The element runs from 0 to 40 and wraps round.
Steps: r is +5; u is -2; t is -5; q is -1; m is +3; j is +1.

In the rows, zero is written as 67.

Complete each set of four: the symbols that take the first to the second take the third to the fourth, perhaps in another order.
Answer with the element's row; about right is enough.
51,84,80,64,72,35,89,55,82,82,71,50,68,60,63,66,81,66,79,76,65,102,53,75,76,35,50,32,37,81,67,88,72,60,54,88,56,61,70,70,57,79,51,76,78,50,75,74,88,64,69,57,76,44,41,62,77,61,35,52,41,76,76,88,55,58,47
to 67,83,96,60,36,27,84,59,75,74,83,48,62,79,63,80,94,81,89,68,51,100,56,54,48,41,68,59,37,63,71,88,67,64,67,80,79,66,39,81,57,59,56,63,60,39,71,73,59,52,85,86,88,68,57,56,65,50,83,66,70,57,98,75,41,91,54
as 62,61,51,49,88,99,51,74,78,54,80,56,46,77,63,69,47,79,34,74,98,48,64,49,65,83,86,64,91,51,83,51,82,61,101,57,79,49,89,74,47,85,65,75,71,81,64,71,58,55,61,68,54,32,56,79,88,59,37,63,83,61,49,81,66,50,75
to 51,75,69,63,82,76,63,59,86,73,56,58,69,38,61,71,64,74,69,72,92,67,49,65,86,57,69,45,66,62,73,75,79,77,75,78,48,50,91,66,65,64,68,96,90,66,79,67,78,55,41,62,59,17,54,75,90,57,9,61,50,73,57,79,68,46,50

87,61,79,69,46,46,69,64,43,75,69,76,71,71,70,64,68,54,67,50,42,79,82,80,53,63,70,92,72,67,50,64,40,54,53,67,77,82,50,75,73,61,77,47,57,74,61,64,57,78,81,66,61,114,71,53,39,80,123,72,64,67,82,38,73,89,79
to 81,70,78,82,36,47,70,66,53,68,60,81,77,68,71,70,81,64,96,58,40,66,70,65,57,60,62,86,50,73,59,78,54,76,46,67,66,85,35,70,85,40,71,53,52,53,59,67,56,67,73,82,80,106,87,55,45,66,119,77,72,63,90,51,62,94,67
as 66,53,37,72,91,114,47,71,62,50,67,79,61,69,70,56,41,55,51,70,85,27,74,69,76,96,68,72,85,73,75,32,75,64,74,47,63,72,91,51,66,87,78,61,57,79,56,57,68,77,59,64,60,76,89,84,52,80,61,69,79,78,39,58,82,44,88
to 79,48,49,58,82,98,48,82,46,58,69,82,61,74,72,63,47,57,27,65,77,42,85,68,65,98,81,90,102,55,66,50,61,59,86,43,84,64,78,67,71,75,77,51,65,100,57,67,56,88,64,50,43,86,70,70,63,82,84,76,75,69,53,52,85,63,88

69,57,60,58,79,101,47,73,65,70,61,71,64,46,65,75,50,77,40,62,90,42,65,58,66,86,96,76,107,41,68,56,65,72,96,60,69,51,90,69,70,57,80,91,87,93,63,60,56,59,42,59,36,32,62,73,89,62,38,79,75,59,53,63,83,63,70
to 51,76,59,55,95,88,64,53,88,65,71,56,60,56,55,58,60,76,66,73,96,62,50,71,76,58,67,40,69,69,76,58,75,72,74,70,47,52,96,67,48,82,69,88,80,65,69,60,82,51,51,65,65,27,58,83,83,58,9,57,52,78,50,84,61,40,59
as 69,88,86,64,36,27,80,58,76,70,74,48,58,80,67,79,89,74,94,70,47,96,53,57,53,46,68,65,39,63,71,89,66,67,66,81,75,69,42,80,55,57,57,64,61,36,71,75,54,51,89,87,88,70,60,51,64,50,87,63,69,54,93,73,43,89,51
to 61,68,68,87,47,38,86,77,59,65,65,74,84,70,70,73,86,47,96,77,41,77,67,76,75,56,41,63,34,86,61,84,66,71,34,72,72,82,36,53,90,47,44,50,48,55,67,75,71,82,76,70,91,102,77,53,50,72,99,65,63,64,79,72,58,77,58

68,68,65,92,42,42,77,72,59,61,56,76,83,73,72,72,85,61,97,71,36,66,68,70,72,61,51,72,44,81,57,81,64,81,43,68,68,83,36,52,87,41,57,57,49,50,65,70,62,72,71,72,90,101,84,53,42,67,110,76,64,60,79,66,60,86,60
to 63,75,84,68,55,26,94,58,55,76,73,63,73,72,68,63,82,52,83,72,37,105,70,85,67,36,43,59,35,87,62,86,58,46,45,81,75,79,51,68,65,76,52,50,57,61,74,71,78,83,84,58,81,94,52,52,48,75,87,56,48,73,81,67,53,79,66
as 78,57,56,86,63,91,54,72,50,56,39,98,82,59,72,59,59,59,80,59,56,29,77,76,72,85,64,88,76,72,58,50,55,79,51,50,54,82,56,51,84,45,81,63,56,69,59,54,64,71,59,77,70,104,104,70,42,79,96,86,79,76,61,39,85,66,80
to 73,52,56,82,69,66,71,77,40,57,68,84,76,75,76,57,59,41,53,70,46,69,93,84,69,74,53,80,67,84,55,61,58,51,47,52,83,84,55,56,81,73,63,36,52,86,61,69,67,99,78,51,66,118,80,57,48,93,115,64,68,67,68,51,79,69,82

62,85,80,46,61,55,69,56,93,70,88,32,45,80,60,69,73,84,65,74,88,92,50,48,58,54,74,47,55,57,86,81,81,60,92,74,71,50,75,83,36,84,59,73,66,49,75,72,59,46,79,78,70,30,42,65,86,46,41,56,72,58,68,95,45,71,57
to 51,80,79,74,59,36,94,64,79,79,68,48,79,56,70,80,88,66,91,80,58,98,50,71,74,35,46,36,31,73,74,99,74,72,55,83,60,57,55,68,79,58,41,75,81,51,77,76,78,60,66,62,84,44,56,59,85,55,42,61,49,61,72,91,54,71,42
as 82,51,59,69,62,90,49,76,47,69,50,91,76,54,68,62,51,66,53,51,63,44,82,73,63,89,83,103,105,53,51,50,47,71,74,54,62,71,68,69,82,48,92,65,72,88,67,57,52,70,56,58,41,89,84,70,50,78,94,84,75,71,69,32,91,73,74
to 66,53,43,69,97,113,43,73,65,49,62,80,58,71,70,46,38,61,49,64,85,27,78,69,76,92,66,70,90,74,72,38,79,66,75,44,65,70,88,51,62,85,78,65,55,83,61,56,67,73,59,61,58,77,88,78,60,80,63,67,80,75,34,60,86,41,89

69,82,92,65,52,21,86,56,66,79,80,55,66,81,66,61,86,56,82,65,42,114,71,78,53,35,54,67,39,73,59,83,56,48,56,80,71,81,51,76,52,77,56,46,61,55,64,72,71,72,90,69,81,90,53,57,55,66,92,52,52,69,90,65,49,82,61
to 71,82,91,57,34,27,79,56,74,78,76,40,58,78,62,77,93,73,93,69,52,97,59,56,50,43,64,63,40,63,73,87,65,68,63,82,72,68,40,79,62,59,55,64,60,37,70,77,55,51,84,84,85,66,54,53,68,51,86,65,68,53,94,78,39,91,53
as 75,53,54,78,65,65,71,74,41,63,68,89,73,75,74,61,57,41,53,68,41,69,92,85,66,77,54,81,68,82,56,57,58,51,52,59,83,86,54,59,77,74,66,41,49,92,58,74,69,96,77,57,65,115,75,62,43,92,112,62,69,73,67,50,80,75,84
to 86,66,81,69,45,47,67,66,45,74,65,84,74,72,68,65,68,53,68,55,41,79,84,82,51,66,73,97,71,63,50,66,44,56,57,69,75,80,49,78,74,64,78,47,60,73,59,67,58,80,82,68,62,113,66,57,41,81,126,72,68,70,85,38,73,90,72

76,51,57,78,72,59,69,77,43,61,68,86,78,75,77,62,61,36,56,68,44,67,91,92,68,80,57,81,68,83,54,61,63,57,52,60,83,85,55,57,83,72,64,38,47,88,63,70,69,96,76,48,69,115,73,62,45,90,113,69,66,68,71,50,81,72,88
to 81,58,66,70,59,51,71,74,40,70,66,84,78,79,72,62,66,45,60,59,37,79,89,83,61,70,61,91,70,77,52,59,49,50,55,63,83,87,56,71,70,72,68,35,56,83,63,72,63,96,87,53,56,115,68,54,39,90,116,70,64,70,79,47,74,78,79
as 68,55,59,60,79,109,45,67,65,67,50,77,71,43,63,69,49,75,54,60,91,34,65,67,73,85,87,79,103,52,62,50,61,81,80,61,56,53,90,62,72,53,85,91,91,85,70,49,63,62,40,63,41,38,67,82,77,69,34,79,70,75,54,49,88,57,62
to 62,57,52,67,86,113,49,63,66,59,49,80,69,50,68,56,45,71,59,58,86,28,60,66,76,91,77,69,98,66,69,43,64,76,77,57,41,64,86,59,70,60,91,83,75,75,60,51,72,54,38,69,55,52,86,82,63,68,36,79,70,79,45,51,88,46,71

56,83,76,76,44,27,86,68,80,79,70,50,77,63,64,85,91,78,94,81,51,91,50,63,71,48,56,45,31,70,69,97,74,81,56,83,66,60,47,65,76,47,44,81,72,45,78,79,70,58,69,71,87,50,58,56,79,53,55,70,62,54,83,94,45,85,42
to 75,88,92,66,37,28,81,62,72,75,76,48,60,77,65,76,96,83,95,66,59,98,54,49,52,49,68,65,41,60,69,87,63,70,63,85,71,66,44,82,58,56,54,66,59,37,69,74,57,50,88,86,85,67,56,53,66,52,86,66,70,54,95,77,45,95,52
as 57,86,83,48,68,42,79,50,91,70,83,35,45,80,59,64,76,76,71,73,81,101,52,58,57,42,64,45,44,65,86,79,77,52,79,76,67,55,81,84,34,91,62,70,70,47,73,69,74,51,79,78,77,36,42,67,78,51,40,46,59,70,76,92,43,63,56
to 48,85,80,69,69,34,90,55,80,75,72,47,67,57,59,67,84,67,82,76,65,102,52,73,75,34,48,35,34,77,71,93,75,63,55,85,57,57,67,69,58,80,50,76,74,52,75,71,89,66,71,63,82,42,45,66,76,64,35,48,40,72,73,90,48,58,49

88,48,64,71,65,90,46,74,44,71,52,91,76,55,66,63,52,61,59,48,61,40,83,68,63,88,85,101,104,54,51,45,47,71,71,56,64,75,68,71,80,56,94,67,76,93,64,55,51,75,55,59,42,93,83,68,55,77,90,85,73,69,64,28,93,77,83
to 68,49,44,88,69,75,72,79,44,54,58,92,83,74,77,59,56,45,62,70,48,51,88,81,73,79,51,74,61,83,64,50,63,65,47,50,76,87,49,47,87,68,67,44,44,80,60,72,71,91,70,55,74,113,91,64,39,87,106,74,72,70,60,52,79,62,83
as 71,54,58,69,80,110,53,64,67,69,47,79,76,41,63,66,49,76,58,56,84,33,65,62,76,85,82,75,102,56,67,53,64,84,88,62,47,50,89,64,77,53,84,92,86,84,65,55,63,57,40,62,42,38,69,80,79,66,37,79,72,73,46,52,84,55,72
to 71,50,40,65,93,109,46,82,59,46,69,79,58,75,72,56,42,53,31,68,80,35,88,65,73,95,74,73,93,68,68,39,71,60,80,43,80,69,81,55,68,82,76,55,56,89,58,64,63,80,66,56,54,78,78,75,62,81,75,70,81,69,40,63,87,51,86

80,46,57,62,75,93,49,82,43,67,66,88,68,59,69,69,53,61,36,53,69,39,83,70,65,92,84,96,107,50,51,51,52,60,79,56,82,66,72,70,75,63,81,59,72,100,61,59,54,83,61,49,39,88,69,73,63,82,93,79,75,66,58,40,90,73,85
to 73,54,54,88,62,89,52,68,50,55,47,95,76,60,72,58,63,56,80,53,54,26,78,75,73,84,63,92,83,75,63,45,58,79,49,53,54,85,58,53,91,45,82,59,55,67,58,58,61,71,54,75,69,102,100,68,39,78,98,80,72,73,55,44,86,68,82
as 51,77,77,74,60,34,91,66,81,75,69,53,78,54,63,81,87,62,91,79,60,97,50,72,73,39,49,35,31,79,66,100,77,69,54,89,57,59,54,65,74,56,43,75,75,49,76,78,81,68,64,60,81,49,49,62,84,58,37,54,48,64,80,88,53,69,44
to 51,91,81,47,72,45,76,52,91,74,83,40,47,82,60,61,73,77,74,78,79,100,49,60,56,40,69,40,48,67,81,77,74,52,82,80,65,55,78,78,34,93,62,71,65,43,72,72,77,51,78,77,77,38,42,69,84,49,38,46,55,70,73,93,45,61,59

71,71,69,90,39,43,76,68,56,67,60,78,81,68,75,76,85,58,98,69,36,67,70,70,67,58,53,74,40,76,58,75,60,79,38,69,71,85,36,56,90,43,57,56,50,43,64,71,65,74,73,79,91,100,86,52,53,71,103,73,71,59,83,65,60,82,62
to 60,68,70,82,54,28,88,66,58,72,69,69,81,72,72,68,86,46,83,75,39,92,70,85,69,42,37,55,30,89,55,81,67,62,34,75,75,83,41,55,78,63,46,52,62,63,67,82,84,85,81,56,81,96,60,56,51,78,85,58,53,71,81,76,56,77,63
as 72,90,85,58,37,27,81,55,76,78,78,46,58,74,71,77,87,83,96,66,51,97,56,53,53,45,65,65,37,66,70,90,63,67,64,77,75,62,43,81,63,57,51,65,62,42,69,75,58,52,86,88,87,63,61,52,66,51,92,69,70,53,94,77,43,89,53
to 58,78,77,70,47,30,86,69,81,74,75,53,71,64,65,85,94,78,92,85,55,90,53,62,74,43,55,42,30,72,68,103,77,78,58,84,66,61,44,67,77,44,42,75,71,41,79,79,73,63,66,72,93,44,59,54,79,48,54,64,59,52,85,94,47,75,45

54,77,77,74,46,30,84,66,78,77,69,53,78,64,63,86,93,75,91,75,52,87,49,64,76,44,57,49,32,74,68,99,75,80,55,82,67,61,41,64,82,44,42,76,72,39,75,81,71,57,68,76,82,50,56,52,79,50,55,64,57,54,82,89,50,83,41
to 55,74,78,71,59,29,91,63,73,76,70,51,77,55,64,78,85,69,84,76,53,95,55,72,75,41,50,40,34,78,69,99,79,73,54,86,59,61,57,61,75,55,46,74,77,48,75,75,79,67,66,63,86,50,46,59,82,55,42,59,43,65,73,91,53,69,40
as 88,61,79,70,42,47,72,70,41,72,68,82,74,71,72,61,70,55,69,50,41,80,85,75,50,64,69,98,72,68,50,60,42,55,55,67,80,80,50,78,70,61,74,51,59,70,63,67,58,82,83,66,61,112,68,60,43,81,120,70,70,73,87,38,70,89,72
to 83,66,81,77,36,47,71,64,50,70,58,81,76,71,69,68,78,62,87,52,40,74,80,69,51,62,70,94,61,62,50,65,44,69,53,64,66,83,46,73,74,47,75,54,57,59,61,69,48,69,78,76,69,111,76,51,41,74,122,74,70,67,93,42,66,94,68

54,75,57,56,95,95,56,55,85,60,73,51,47,66,59,52,47,78,58,71,99,62,54,63,71,67,70,44,77,68,83,54,82,59,79,62,55,52,100,67,40,93,74,79,64,62,73,60,79,53,57,68,68,32,57,83,81,63,13,51,65,76,44,82,62,31,69
to 52,77,63,56,92,89,68,53,88,64,66,57,59,53,57,55,54,74,65,71,97,62,51,65,79,62,67,41,69,67,75,63,80,70,74,70,41,54,97,61,49,85,70,83,85,62,72,55,82,53,49,64,65,22,58,81,82,58,7,57,54,79,49,83,69,38,61
as 72,50,47,88,64,86,59,74,51,54,50,92,78,72,72,59,57,52,75,62,52,37,81,79,75,80,53,82,67,79,61,49,65,76,43,49,62,91,52,38,90,58,75,47,51,69,62,65,69,79,63,67,71,111,103,67,37,86,103,77,74,71,54,50,84,61,81
to 76,56,52,86,60,90,59,72,52,54,45,97,82,63,75,59,56,59,78,63,55,29,77,68,72,87,60,91,80,73,60,43,53,76,49,52,58,83,60,51,87,49,83,61,55,68,57,61,64,69,54,71,70,105,98,73,37,80,98,82,77,72,58,37,83,66,77

75,41,50,65,82,99,48,87,49,61,73,80,63,70,75,61,45,55,29,63,75,41,87,74,64,95,82,88,96,53,64,44,60,56,81,46,81,70,73,66,70,74,74,57,60,105,63,60,56,86,67,47,42,83,70,70,65,85,82,78,79,68,51,54,90,61,87
to 85,48,57,70,64,92,48,75,44,69,52,92,72,57,71,63,52,62,56,47,61,42,83,72,58,84,81,105,103,55,48,47,46,71,69,52,67,73,65,69,77,52,92,67,70,91,58,60,51,74,54,62,45,83,80,64,56,78,93,84,78,71,71,29,92,78,79
as 71,51,45,87,66,83,60,77,53,56,50,96,81,67,77,57,59,51,77,65,56,37,79,79,77,84,50,79,67,82,62,48,66,72,44,46,61,89,53,41,83,52,75,48,48,70,56,60,68,84,65,73,77,110,102,64,38,87,100,76,71,69,56,52,83,65,82
to 71,55,55,78,70,60,76,81,44,58,70,88,80,79,70,60,60,40,57,68,41,67,86,85,69,74,55,83,65,79,53,58,65,51,51,54,84,85,54,56,79,73,63,39,47,91,57,70,66,103,77,49,61,116,78,62,45,90,110,68,69,69,64,54,76,68,86

51,77,60,57,96,94,57,56,87,60,69,49,48,70,58,52,51,78,56,70,96,57,56,59,74,67,69,45,71,64,83,54,81,60,80,64,51,53,99,63,40,96,75,78,69,66,73,58,79,54,62,69,66,29,60,82,81,62,17,54,64,79,50,84,63,36,66
to 70,55,56,53,80,99,46,77,64,71,61,69,67,48,62,74,48,79,42,64,89,42,66,59,70,92,88,69,101,47,68,59,68,77,93,57,63,48,88,72,75,59,77,87,89,91,68,64,62,65,48,60,39,30,63,75,87,58,34,78,76,60,54,62,88,64,66
as 65,61,57,45,91,99,49,72,79,61,82,57,43,75,66,70,49,83,32,71,99,56,66,47,65,82,92,64,89,52,76,54,83,65,104,59,75,46,90,71,50,89,66,73,70,78,64,63,58,59,65,67,53,32,55,75,89,60,35,63,86,60,47,77,71,55,79
to 63,55,54,67,87,112,46,64,69,57,48,83,67,45,67,55,48,68,59,60,88,30,64,67,79,91,80,71,98,60,65,46,63,82,71,57,45,60,90,57,70,61,89,87,79,79,61,50,68,56,37,65,53,54,83,84,73,68,36,77,70,79,46,53,88,46,69

60,69,53,46,96,95,52,67,86,57,79,51,43,82,62,59,48,78,41,77,99,55,57,54,69,79,79,55,78,56,84,48,80,57,94,60,66,55,95,68,40,98,67,74,64,70,66,63,67,56,66,71,59,32,57,77,81,58,23,56,74,74,48,82,67,40,73
to 65,63,54,46,89,99,49,75,80,60,81,55,45,74,65,71,52,76,32,73,99,50,65,51,66,85,87,60,91,51,75,55,81,59,105,59,77,51,90,75,51,84,67,73,72,77,63,65,56,61,64,64,51,37,58,78,91,57,36,65,82,55,47,74,70,55,76
as 73,69,69,88,41,41,82,71,60,66,57,79,80,74,75,74,83,62,100,72,38,66,68,73,69,59,46,70,44,81,59,81,63,78,43,68,70,81,33,53,93,41,58,55,53,48,64,76,64,77,74,79,88,103,88,55,47,66,113,73,69,57,83,59,62,86,65
to 63,64,68,87,48,37,85,71,61,65,62,73,85,68,75,75,83,49,97,73,38,80,71,77,78,53,40,60,32,83,60,88,67,76,34,71,70,84,36,53,90,48,46,53,54,54,70,79,74,83,69,62,90,100,76,58,50,73,101,70,60,62,74,76,59,83,61

64,58,57,65,81,108,46,70,67,67,48,74,73,42,57,66,51,75,54,57,91,30,68,62,72,89,91,72,105,53,65,53,63,85,80,63,49,54,88,67,77,51,86,90,89,85,64,56,66,54,41,61,43,43,69,78,80,67,35,82,70,66,53,52,90,59,68
to 81,53,59,78,58,91,47,70,49,60,46,91,78,60,72,57,56,61,69,50,56,32,79,66,66,87,77,98,93,61,55,45,49,81,62,55,58,76,68,61,82,42,95,65,66,76,57,51,60,70,53,71,53,92,94,68,47,81,95,84,75,71,66,31,91,71,79
as 64,81,81,67,37,23,86,66,78,72,73,53,71,71,64,87,91,80,98,76,53,90,54,54,62,51,62,56,40,59,70,95,72,76,59,84,75,64,38,76,71,45,51,75,66,39,72,82,61,55,77,83,87,54,59,54,78,49,74,68,67,49,95,83,44,87,46
to 60,76,73,55,64,63,66,66,86,71,76,48,59,57,60,85,74,87,56,72,84,67,47,46,65,64,80,51,64,50,77,84,83,77,83,78,70,44,68,80,67,62,54,88,88,67,73,74,58,45,59,67,65,13,47,67,102,44,28,68,74,51,68,91,57,71,51

64,77,74,47,64,57,65,71,88,74,83,41,51,76,64,85,77,88,62,74,84,76,49,43,60,64,84,47,63,49,79,82,86,70,93,74,76,48,68,80,54,69,52,86,79,52,69,74,58,45,72,75,63,18,45,62,99,41,37,65,73,52,71,94,48,69,57
to 65,82,83,71,41,24,79,69,78,73,76,48,66,71,64,85,98,81,95,74,54,92,52,53,62,45,63,58,36,63,74,92,69,76,61,83,70,65,42,71,74,46,48,71,67,36,73,82,58,52,77,84,87,59,54,53,78,49,77,70,71,51,92,84,42,85,43
as 80,70,73,85,33,45,72,65,57,64,54,81,76,67,68,71,87,69,100,65,39,72,71,65,61,61,62,83,54,70,60,71,51,76,47,68,67,89,39,64,84,40,71,56,51,50,65,65,62,64,76,84,81,105,87,56,43,64,120,76,72,60,88,52,62,87,64
to 77,56,53,89,56,94,54,69,52,58,38,91,79,62,73,57,61,58,77,61,54,30,84,76,72,86,60,85,78,74,57,46,53,79,49,52,57,84,56,49,88,44,86,62,55,74,57,60,65,70,56,74,69,106,100,71,38,79,94,81,76,70,58,38,88,70,79

67,57,44,76,94,112,49,61,67,58,50,81,67,57,64,49,43,63,60,59,84,25,65,69,79,89,68,70,87,69,72,34,69,74,72,48,48,71,91,47,65,72,90,71,67,77,60,54,70,65,48,68,57,64,88,86,59,73,50,69,74,80,36,56,83,42,81
to 67,58,55,60,83,106,46,63,67,69,50,77,75,41,65,66,50,78,54,62,91,31,64,62,77,83,82,76,101,50,61,53,61,87,84,60,52,55,88,65,72,49,89,92,87,83,66,55,66,60,37,63,39,44,73,78,79,65,35,77,71,69,53,57,88,55,64
as 48,74,62,57,90,87,66,51,86,66,65,54,66,52,62,57,55,73,65,68,92,63,54,66,80,59,70,46,67,69,79,59,80,71,78,67,40,52,96,65,48,88,71,90,80,64,72,58,81,49,49,65,65,27,56,81,84,61,5,58,48,77,52,81,67,38,62
to 53,71,67,58,70,70,64,66,82,75,65,50,71,44,57,81,72,84,61,69,84,71,49,55,73,64,72,44,66,59,68,83,77,82,76,80,56,42,80,67,73,55,60,95,93,62,75,71,68,50,47,64,59,13,53,75,98,51,15,67,59,58,61,87,65,57,49

70,87,89,61,36,27,80,60,75,71,77,48,58,79,61,80,96,78,92,69,52,97,59,53,52,44,67,62,40,65,73,90,63,71,60,79,70,69,43,82,59,53,57,62,60,36,70,78,59,51,86,86,86,65,55,56,69,51,87,68,71,54,95,72,39,90,53
to 61,83,76,44,65,60,64,64,90,71,82,44,45,71,62,82,70,90,63,76,84,81,48,42,58,61,84,49,66,50,81,84,80,68,92,71,74,52,72,83,53,71,53,80,75,53,75,76,59,47,69,79,72,15,48,67,100,45,38,59,73,45,71,94,51,73,55
as 47,84,82,65,67,34,91,53,84,78,69,50,72,57,63,63,81,68,81,78,64,103,53,75,71,38,49,32,35,79,68,93,76,64,55,86,60,62,68,71,55,75,45,74,77,52,77,70,86,64,69,61,77,47,45,65,77,59,33,48,43,73,74,86,51,61,43
to 44,74,67,56,88,86,63,54,87,68,62,55,60,53,57,56,54,76,65,67,91,59,52,67,78,62,65,39,68,70,75,59,79,69,75,72,42,53,99,64,48,84,74,89,81,63,73,56,81,56,54,64,66,25,57,80,82,62,7,57,58,80,45,79,68,35,55

61,75,73,58,72,60,66,72,89,75,75,47,55,61,61,87,72,88,67,74,87,76,50,48,68,63,79,50,63,50,75,85,77,76,88,79,71,47,72,73,66,55,53,91,90,58,71,79,59,50,60,67,66,13,46,68,103,40,26,63,68,47,68,88,51,74,53
to 64,79,74,45,61,55,70,70,88,65,83,36,51,72,64,81,76,92,64,77,82,77,47,47,63,61,78,45,61,49,81,77,83,64,96,78,77,47,70,81,53,69,52,83,77,52,76,74,57,44,73,78,70,17,49,64,96,40,33,67,76,50,76,97,47,70,55
as 64,61,59,46,86,96,52,71,79,58,78,53,47,74,63,67,47,80,33,71,98,56,67,45,60,87,86,61,88,48,77,54,83,62,98,58,77,47,88,71,47,87,64,73,74,79,64,67,54,60,64,64,52,29,58,75,90,58,36,65,80,62,47,82,70,53,76
to 58,68,55,52,97,93,52,66,85,55,83,52,40,79,61,56,49,79,44,71,101,54,61,58,67,78,76,49,79,58,83,50,86,56,89,57,65,54,95,65,44,97,69,73,69,73,65,63,71,59,64,68,62,33,58,81,84,59,25,58,78,70,50,82,68,45,79

80,57,67,72,59,51,67,72,39,65,69,86,77,73,71,60,65,45,56,59,40,79,86,77,57,68,66,84,68,76,54,66,51,49,54,63,82,79,54,72,69,73,69,38,57,85,63,70,64,89,85,55,57,121,68,56,46,85,121,70,62,70,78,45,74,81,81
to 71,52,47,86,71,74,65,79,48,58,58,91,80,75,75,56,56,42,65,66,47,51,89,82,77,81,51,77,60,84,57,49,68,62,46,51,73,88,52,48,88,63,69,40,46,80,56,69,70,93,70,54,74,113,88,68,37,90,101,69,70,70,57,58,77,60,90
as 52,71,68,59,77,80,65,60,83,71,62,55,72,42,61,70,66,79,66,71,90,65,46,67,80,64,66,43,67,64,73,69,76,79,71,76,48,49,88,62,63,67,62,93,87,66,76,61,79,52,46,63,59,11,53,79,98,57,8,62,54,78,51,82,68,46,52
to 62,71,71,53,64,65,67,69,86,71,74,43,61,61,60,90,79,87,65,69,89,74,49,48,71,64,80,50,65,54,78,85,83,78,87,79,68,43,74,81,68,58,51,90,87,57,72,72,61,45,54,71,67,14,48,65,102,49,25,69,70,47,67,90,54,69,48

64,69,64,90,50,37,82,73,60,66,64,71,84,72,74,72,88,55,94,73,38,81,69,80,71,52,40,62,33,96,57,83,68,73,29,75,71,88,36,48,86,52,45,52,50,52,65,77,71,81,77,67,93,99,80,54,53,72,95,68,60,62,79,72,56,74,66
to 64,86,86,68,40,31,80,64,78,71,71,44,67,73,62,88,91,80,97,79,51,86,52,51,59,49,61,54,36,63,71,98,68,72,60,83,73,65,39,76,72,44,46,70,64,38,70,81,61,52,78,82,88,53,59,56,80,48,74,68,68,47,90,83,43,86,50
as 51,85,82,55,71,40,84,50,85,71,79,40,58,70,60,61,75,69,80,67,74,103,50,70,63,37,55,40,40,74,74,80,73,58,64,85,58,57,77,74,38,95,59,75,70,51,70,65,89,55,80,63,78,43,43,66,80,60,32,46,42,76,68,91,47,58,57
to 51,71,73,58,82,78,66,58,90,77,64,55,71,42,53,64,67,75,73,75,87,62,49,63,80,61,71,44,71,64,74,73,79,74,74,79,46,46,89,67,62,62,68,98,87,64,74,60,83,55,47,62,63,16,53,77,90,58,0,63,50,72,53,82,64,47,49

66,68,66,89,48,33,89,70,57,68,64,76,87,73,74,72,84,53,94,75,40,75,69,80,73,54,46,64,29,86,56,84,68,72,35,71,69,84,37,48,92,49,47,50,52,53,64,79,76,83,74,68,92,101,80,51,53,78,97,66,54,61,78,72,57,78,61
to 57,73,68,79,51,27,89,68,59,73,65,66,82,72,72,68,83,48,80,73,35,94,72,86,73,47,38,57,32,88,57,84,69,57,34,78,72,86,42,57,75,66,44,48,55,60,69,75,77,88,79,61,88,96,68,58,54,75,90,54,51,66,74,73,63,73,65
as 74,51,52,90,58,92,58,72,50,54,46,96,77,62,71,56,59,59,80,59,53,27,81,71,75,88,60,89,79,70,62,45,58,78,47,50,57,85,57,49,85,49,82,61,51,73,59,60,63,71,51,75,70,102,98,69,37,77,96,80,75,76,64,39,81,62,80
to 71,53,44,88,65,84,63,72,52,52,52,94,78,72,77,57,55,51,71,71,53,36,81,74,75,84,49,81,70,80,62,50,67,76,46,53,67,88,55,47,87,58,75,54,45,68,57,59,69,84,61,66,78,110,99,68,38,87,109,77,77,72,55,49,81,64,87

